Below are the code and all the weights of a small trained network. Each question names an input and a class and asks about switching units off, where a switched-off unit gives its printed mean instead of its output.

import numpy as np


def w(rows, s, z=0):
    codes = np.array(rows[::2]) - 128.0
    scale = np.full(codes.shape[1], s)
    scale[-1] = z or s
    return codes * scale


def f(y):
    return y / 2 * (1 + np.tanh(0.7978845608 * (y + 0.044715 * y**3)))


def log_softmax(a):
    a = a - a.max(-1, keepdims=True)
    return a - np.log(np.exp(a).sum(-1, keepdims=True))


def net(x, mask):
    res = np.array(x, float).reshape(1, 8) / 4 @ E
    y = f(res @ A[0][:, :-1].T + A[0][:, -1])
    res = res + np.where(mask, y, B[0][:, -1]) @ B[0][:, :-1]
    return log_softmax(res[-1] @ U[:, :-1].T + U[:, -1])


A, B = {}, {}
E = w([
[197,25,132,142,73,145,205,33,9],'x0',
[126,55,221,175,254,170,34,154,71],'x1',
[73,127,250,44,62,207,166,187,118],'x2',
[131,131,133,123,132,125,128,122,131],'x3',
[136,132,131,122,129,127,128,130,128],'x4',
[178,45,166,180,138,55,203,254,198],'x5',
[127,124,124,126,131,134,125,131,129],'x6',
[216,165,184,229,71,216,103,89,202],'x7',
],0.0047)
A[0] = w([
[68,128,246,52,50,202,175,176,118,107],'neuron 0',
[194,49,132,137,92,149,190,71,45,108],'neuron 1',
[58,91,88,50,183,63,146,157,56,120],'neuron 2',
[182,115,9,204,188,30,109,66,154,138],'neuron 3',
[80,214,133,124,160,115,61,186,245,115],'neuron 4',
[185,50,132,135,83,135,189,70,51,116],'neuron 5',
[69,111,239,49,62,203,174,175,128,115],'neuron 6',
[161,70,146,168,134,69,204,210,180,126],'neuron 7',
[95,226,127,126,153,111,52,200,231,117],'neuron 8',
[111,132,114,121,109,126,153,145,111,245],'neuron 9',
[163,69,136,143,119,63,199,206,179,121],'neuron 10',
[47,89,92,54,191,63,151,155,49,119],'neuron 11',
[76,123,242,55,68,200,171,181,114,121],'neuron 12',
[159,54,145,161,129,69,190,201,180,112],'neuron 13',
[190,51,137,140,84,138,183,70,45,114],'neuron 14',
[183,45,138,144,87,134,190,60,40,108],'neuron 15',
[223,161,192,219,89,227,88,90,193,114],'neuron 16',
[162,60,145,163,132,70,194,205,178,115],'neuron 17',
[214,155,172,218,84,228,107,87,200,122],'neuron 18',
[97,200,90,85,113,177,66,49,68,116],'neuron 19',
[120,199,54,93,2,78,238,99,184,127],'neuron 20',
[67,128,242,60,50,192,175,177,113,121],'neuron 21',
[122,210,49,84,7,84,225,118,182,108],'neuron 22',
[164,57,141,154,127,69,188,206,180,119],'neuron 23',
[124,51,220,166,242,163,13,149,50,113],'neuron 24',
[98,200,95,85,114,169,65,46,69,117],'neuron 25',
[166,51,153,149,133,66,187,196,190,112],'neuron 26',
[89,214,105,90,132,180,75,31,61,109],'neuron 27',
[175,38,126,145,88,146,198,63,53,114],'neuron 28',
[214,162,176,225,77,228,81,101,185,122],'neuron 29',
[41,85,84,51,194,58,141,159,43,109],'neuron 30',
[56,88,77,44,177,60,157,171,54,126],'neuron 31',
[167,62,149,161,136,71,196,212,183,110],'neuron 32',
],0.0045,0.011)
B[0] = w([
[165,147,29,211,150,73,80,103,117,151],'neuron 0',
[83,204,101,84,166,105,148,205,90,139],'neuron 1',
[114,90,119,128,78,97,149,145,167,150],'neuron 2',
[183,147,80,168,136,86,56,88,106,169],'neuron 3',
[82,231,122,57,180,105,153,219,60,159],'neuron 4',
[98,197,128,74,166,106,140,193,95,141],'neuron 5',
[175,140,56,195,151,84,88,98,109,153],'neuron 6',
[102,138,152,119,103,166,89,100,108,148],'neuron 7',
[93,218,129,65,175,109,155,202,67,161],'neuron 8',
[253,88,254,16,143,119,91,83,153,255],'neuron 9',
[106,131,146,141,108,176,95,94,104,143],'neuron 10',
[115,95,115,122,72,97,152,150,169,151],'neuron 11',
[180,133,51,183,153,85,88,97,118,155],'neuron 12',
[70,148,146,151,82,180,78,87,93,139],'neuron 13',
[95,193,115,78,158,106,144,201,106,141],'neuron 14',
[88,211,115,84,153,116,145,204,92,140],'neuron 15',
[101,88,96,116,65,73,166,173,182,160],'neuron 16',
[80,147,150,143,87,181,80,92,98,141],'neuron 17',
[114,103,111,105,77,81,157,171,162,162],'neuron 18',
[64,128,160,146,74,187,89,92,105,154],'neuron 19',
[128,70,120,158,226,208,190,115,136,169],'neuron 20',
[164,132,66,173,151,90,87,105,122,156],'neuron 21',
[93,56,81,202,234,222,211,116,143,158],'neuron 22',
[94,140,146,134,99,169,87,93,105,142],'neuron 23',
[78,31,69,196,216,216,250,134,190,177],'neuron 24',
[78,134,152,142,77,179,95,96,108,154],'neuron 25',
[76,144,142,144,91,183,84,91,98,140],'neuron 26',
[63,126,143,149,73,180,90,96,114,154],'neuron 27',
[101,197,121,81,161,107,136,193,97,142],'neuron 28',
[107,90,107,102,69,73,164,166,182,164],'neuron 29',
[97,90,100,134,57,86,163,158,182,150],'neuron 30',
[125,88,125,130,75,92,143,135,170,155],'neuron 31',
[74,141,145,145,90,185,82,97,90,141],'neuron 32',
],0.0068,0.0089)
U = w([
[63,249,115,78,182,100,156,236,58,82],'0',
[84,54,84,206,232,232,234,117,162,100],'1',
[41,147,165,153,13,208,44,62,75,73],'2',
[187,113,171,82,127,111,106,114,141,253],'3',
[107,84,97,129,2,32,171,172,212,71],'4',
[207,158,32,221,162,43,43,77,88,79],'5',
[191,115,198,91,140,125,119,113,125,186],'6',
[179,121,195,84,147,128,127,102,138,165],'7',
],0.0082,0.0057)

Each question gives the input, the list of numbers given to net, and the class t.
The units are the neurons (one row each of A and B). Each row of codes is followed by its name. A weight is (code - 128) times the scale printed after its matrix; where a second scale follows, it is the last column's (A, B and U).
mask holds one flag per neuron, in row order. A switched-off neuron (its flag False) gives its mean, the last column of its row in B, instead of its output. The means were averaged over made-up inputs and are rounded, as every weight is.
A unit's drop is (log p(t) with every unit on - log p(t) with that unit switched off) / (log p(t) with every unit on - log p(t) with every unit switched off).
The circuit of an input: a set's keep is (log p(t) with only the set's units on - log p(t) with every unit switched off) / (log p(t) with every unit on - log p(t) with every unit switched off). Starting from the 12 units with the biggest drops (on a tie, the unit counted first), units are removed one at a time, each time the one whose removal leaves the highest keep (on an exact tie, the one counted first), for as long as the keep stays at least 0.8.
circuit, biggest first: the units of the circuit, biggest drop first
unit that matters most: the unit with the biggest drop
top k neurons: the k neurons with the biggest drops, biggest first
drop when u is switched off: that unit's drop, to one decimal
input [2,-1,0,-2,-6,0,2,-6], class 4: unit that matters most => neuron 30
input [-6,-7,2,1,-3,3,-1,-4], class 1: top 2 neurons => (neuron 22; neuron 20)
input [-5,-1,7,6,0,-8,6,-8], class 2: circuit, biggest first => (neuron 19; neuron 27)
input [-4,0,2,2,6,0,0,7], class 4: circuit, biggest first => (neuron 16; neuron 29)
input [-7,-6,-6,7,-5,1,1,2], class 0: top 3 neurons => (neuron 4; neuron 8; neuron 24)
input [1,-4,-1,0,7,1,7,-8], class 4: circuit, biggest first => (neuron 30; neuron 31)
input [-6,-8,3,3,1,-2,3,6], class 1: top 2 neurons => (neuron 22; neuron 20)
input [3,-8,-5,-6,2,-5,-2,-7], class 1: top 2 neurons => (neuron 22; neuron 20)
input [7,-1,7,0,-6,-7,-7,-8], class 4: circuit, biggest first => (neuron 30; neuron 11)
input [-6,3,-5,-1,5,5,-5,-7], class 4: top 4 neurons => (neuron 30; neuron 31; neuron 11; neuron 2)
input [-4,-5,5,2,3,-4,7,-8], class 4: circuit, biggest first => (neuron 30; neuron 31)
input [-1,5,-7,0,6,6,-7,8], class 4: circuit, biggest first => (neuron 16; neuron 29)
input [3,-8,-8,3,3,0,-1,-1], class 1: top 2 neurons => (neuron 22; neuron 20)
input [-3,1,8,4,-5,6,0,8], class 4: circuit, biggest first => (neuron 16)
input [3,8,-8,-2,-7,-6,-3,8], class 1: top 2 neurons => (neuron 24; neuron 9)
input [3,-5,2,-3,3,-5,4,2], class 1: top 3 neurons => (neuron 22; neuron 20; neuron 3)
input [-8,7,-1,-8,-1,4,-8,3], class 0: top 2 neurons => (neuron 4; neuron 8)
input [-2,6,4,-4,-6,-4,2,6], class 1: top 3 neurons => (neuron 24; neuron 9; neuron 3)
input [6,3,4,-1,-3,5,-1,-3], class 0: drop when neuron 15 is switched off => 0.3
input [-7,4,-7,-1,-4,-1,-3,-4], class 0: circuit, biggest first => (neuron 4)
input [-3,-3,-2,-1,0,1,2,7], class 4: drop when neuron 30 is switched off => -0.1
input [-1,-1,-6,-3,-3,-8,-5,-6], class 2: drop when neuron 27 is switched off => 0.2
input [7,7,-4,6,7,5,-1,4], class 0: drop when neuron 28 is switched off => 0.2
